Below are the code and all the weights of a small trained network. Each question names an input and a target symbol and asks about switching units off, where a switched-off unit gives its printed mean instead of its output.

import numpy as np


def w(rows, s, z=0):
    codes = np.array(rows[::2]) - 128.0
    scale = np.full(codes.shape[1], s)
    scale[-1] = z or s
    return codes * scale


def norm(h):
    return h / np.sqrt((h * h).mean(-1, keepdims=True) + 1e-5)


def f(y):
    return np.maximum(y, 0)


def softmax(a):
    e = np.exp(a - a.max(-1, keepdims=True))
    return e / e.sum(-1, keepdims=True)


def log_softmax(a):
    a = a - a.max(-1, keepdims=True)
    return a - np.log(np.exp(a).sum(-1, keepdims=True))


def net(x, mask):
    ids = ['δεηθψω'.index(c) for c in x.split()]
    T = len(ids)
    res = E[ids] + P[:T]
    u = 0
    for l in range(2):
        r = norm(res)
        for j in range(2):
            rows = slice(2 * j, 2 * j + 2)
            q, k, v = (r @ M[l][rows].T for M in (Q, K, V))
            z = softmax(np.where(np.tri(T) > 0, q @ k.T / 2**0.5, -1e9)) @ v
            o = O[l][rows]
            res = res + np.where(mask[u + j], z, o[:, -1]) @ o[:, :-1]
        u += 2
        y = f(norm(res) @ A[l][:, :-1].T + A[l][:, -1])
        res = res + np.where(mask[u : u + 4], y, B[l][:, -1]) @ B[l][:, :-1]
        u += 4
    return log_softmax(norm(res)[-1] @ U[:, :-1].T + U[:, -1])


Q, K, V, O, A, B = {}, {}, {}, {}, {}, {}
E = w([
[69,93,21,114,207,189,53,40,121],'δ',
[118,208,133,182,248,106,218,78,159],'ε',
[179,105,165,225,43,74,141,112,174],'η',
[49,54,145,96,246,167,193,240,134],'θ',
[158,53,170,109,73,37,111,26,193],'ψ',
[15,115,193,9,206,118,66,105,110],'ω',
],0.014)
P = w([
[92,224,53,83,9,95,166,145,174],'0',
[130,50,131,254,42,157,94,94,250],'1',
[45,166,136,217,148,175,153,149,187],'2',
[54,135,190,105,141,139,90,137,122],'3',
[74,106,196,146,151,114,140,115,142],'4',
[139,151,178,159,115,152,119,111,140],'5',
[234,77,82,102,122,80,108,118,165],'6',
[61,91,169,171,113,119,186,91,85],'7',
[93,92,135,161,162,88,155,94,123],'8',
[126,103,163,140,127,112,134,102,118],'9',
],0.0075)
Q[0] = w([
[135,36,85,116,144,150,146,99,254],'0.h1',
[130,43,137,113,148,81,69,83,108],'0.h1',
[126,60,145,120,180,174,207,218,156],'0.h2',
[171,144,75,196,99,181,119,222,21],'0.h2',
],0.0098)
K[0] = w([
[154,223,148,41,84,77,135,94,15],'0.h1',
[62,231,55,155,37,1,134,46,97],'0.h1',
[195,113,86,186,239,135,138,28,2],'0.h2',
[162,75,179,207,146,187,76,152,117],'0.h2',
],0.0062)
V[0] = w([
[35,101,151,106,70,101,181,150,87],'0.h1',
[44,57,54,141,142,94,172,96,133],'0.h1',
[155,68,241,85,32,98,93,229,80],'0.h2',
[81,222,211,145,130,85,253,207,209],'0.h2',
],0.0061)
O[0] = w([
[85,113,91,101,214,151,2,80,171,221],'0.h1',
[92,127,214,117,58,254,91,162,113,242],'0.h1',
[76,159,91,50,184,184,237,138,129,35],'0.h2',
[84,63,72,108,151,208,166,85,67,253],'0.h2',
],0.0098,0.0044)
A[0] = w([
[84,147,142,202,194,94,38,42,100,251],'0.n1',
[208,75,64,64,188,114,68,144,179,196],'0.n2',
[135,3,181,127,228,146,75,132,19,119],'0.n3',
[163,10,129,148,190,210,91,199,54,134],'0.n4',
],0.007,0.0029)
B[0] = w([
[100,116,151,113,62,129,169,185,45,251],'0.n1',
[7,122,213,134,114,167,132,149,76,160],'0.n2',
[174,102,101,163,68,105,117,125,163,247],'0.n3',
[233,138,177,198,138,12,144,69,158,189],'0.n4',
],0.011,0.012)
Q[1] = w([
[93,104,58,128,173,140,108,121,158],'1.h1',
[208,186,87,190,149,75,76,212,197],'1.h1',
[70,41,190,125,17,206,95,96,55],'1.h2',
[120,144,104,168,208,1,112,140,225],'1.h2',
],0.0097)
K[1] = w([
[172,71,145,117,92,173,156,204,61],'1.h1',
[203,135,254,182,84,11,92,156,74],'1.h1',
[70,230,43,16,56,108,167,171,141],'1.h2',
[188,137,234,240,143,118,103,188,106],'1.h2',
],0.0078)
V[1] = w([
[159,246,194,75,119,101,78,135,91],'1.h1',
[93,66,163,60,191,144,122,123,185],'1.h1',
[110,213,18,108,134,109,174,151,142],'1.h2',
[138,131,133,175,138,187,144,182,44],'1.h2',
],0.012)
O[1] = w([
[127,179,122,172,72,111,155,144,75,61],'1.h1',
[136,131,136,125,125,197,115,66,143,220],'1.h1',
[67,97,123,160,150,113,171,137,111,8],'1.h2',
[177,7,160,158,126,164,97,145,80,94],'1.h2',
],0.016,0.011)
A[1] = w([
[114,189,127,169,35,111,82,211,95,4],'1.n1',
[68,254,117,82,148,61,162,139,138,252],'1.n2',
[106,176,203,171,132,150,104,83,170,120],'1.n3',
[100,103,225,144,84,160,92,102,156,232],'1.n4',
],0.0099,0.002)
B[1] = w([
[52,147,215,87,253,128,66,118,214,157],'1.n1',
[229,127,44,218,194,25,122,128,143,172],'1.n2',
[136,96,135,150,161,255,118,127,23,203],'1.n3',
[42,168,86,147,104,140,191,116,82,255],'1.n4',
],0.011,0.014)
U = w([
[110,201,239,135,66,75,58,130,172,73],'δ',
[254,37,121,154,68,47,131,94,57,252],'ε',
[72,64,142,141,190,65,195,96,166,119],'η',
[245,93,160,79,180,205,97,27,162,62],'θ',
[168,220,54,191,105,67,125,57,175,165],'ψ',
[81,154,126,169,63,187,154,65,31,94],'ω',
],0.0075,0.0033)

Each question gives the input, a string of symbols that net reads in full, and the target symbol t.
The units are the heads (2 rows each of Q, K, V and O) and the neurons (one row each of A and B). Each row of codes is followed by its name. A weight is (code - 128) times the scale printed after its matrix; where a second scale follows, it is the last column's (O, A, B and U).
mask holds one flag per unit, layer by layer, with each layer's heads first. A switched-off unit (its flag False) gives its mean, the last column of its rows in O or B, instead of its output. The means were averaged over made-up inputs and are rounded, as every weight is.
A unit's drop is (log p(t) with every unit on - log p(t) with that unit switched off) / (log p(t) with every unit on - log p(t) with every unit switched off).
The circuit of an input: a set's keep is (log p(t) with only the set's units on - log p(t) with every unit switched off) / (log p(t) with every unit on - log p(t) with every unit switched off). Starting from all 12 units, units are removed one at a time, each time the one whose removal leaves the highest keep (on an exact tie, the one counted first), for as long as the keep stays at least 0.8.
circuit, biggest first: the units of the circuit, biggest drop first
most important unit: the unit with the biggest drop
k most important neurons: the k neurons with the biggest drops, biggest first
drop of u: that unit's drop, to one decimal
input θ δ ψ ω ω ψ ψ δ, target θ: circuit, biggest first -> (0.h2 1.h1)
input ψ ω ω ω ω ψ ω δ η, target ψ: 2 most important neurons -> (0.n1 0.n4)
input δ θ δ, target δ: circuit, biggest first -> (0.h2 1.h1 1.n1)
input ω ψ η ψ ψ ε ε, target ω: most important unit -> 0.n4
input δ ε ω ψ ω ε δ ω ω δ, target δ: circuit, biggest first -> (0.h2 1.h1 1.n1 0.n4)
input ω ω ω ψ ω θ ψ θ θ, target θ: circuit, biggest first -> (0.n1 1.h2)
input θ ω ω ω ε θ θ η, target θ: circuit, biggest first -> (0.h2 1.h1 0.n1)
input ω ψ ε θ, target ε: circuit, biggest first -> (0.n4 0.h2)
input ψ ω ω ε ε η ω ω ε, target ψ: 2 most important neurons -> (0.n1 1.n2)
input ψ ω ω ω θ ε, target ψ: 3 most important neurons -> (1.n2 0.n1 0.n4)
input η ω ω ω ω η θ ψ, target η: 2 most important neurons -> (0.n4 0.n1)
input ψ θ η ε θ θ ψ ψ, target ψ: 3 most important neurons -> (0.n4 1.n2 0.n1)
input ψ ε ω η ε ε η, target ψ: 3 most important neurons -> (0.n4 0.n3 0.n1)
input η ψ ω ω δ ψ ε, target η: most important unit -> 0.h2
input ψ ω ω ψ δ ω θ ε ψ ψ, target ψ: 2 most important neurons -> (0.n1 1.n2)
input η ω ω θ ω η, target η: 3 most important neurons -> (0.n4 0.n3 0.n1)
input ω ω η ε θ δ δ, target ω: 2 most important neurons -> (0.n2 0.n4)
input ω ω δ ω δ δ ε, target ω: 2 most important neurons -> (0.n4 0.n3)
input δ ω θ ψ ω ψ ψ ω ψ, target δ: drop of 1.h1 -> 0.7
input η η ψ, target η: drop of 0.h2 -> 0.2
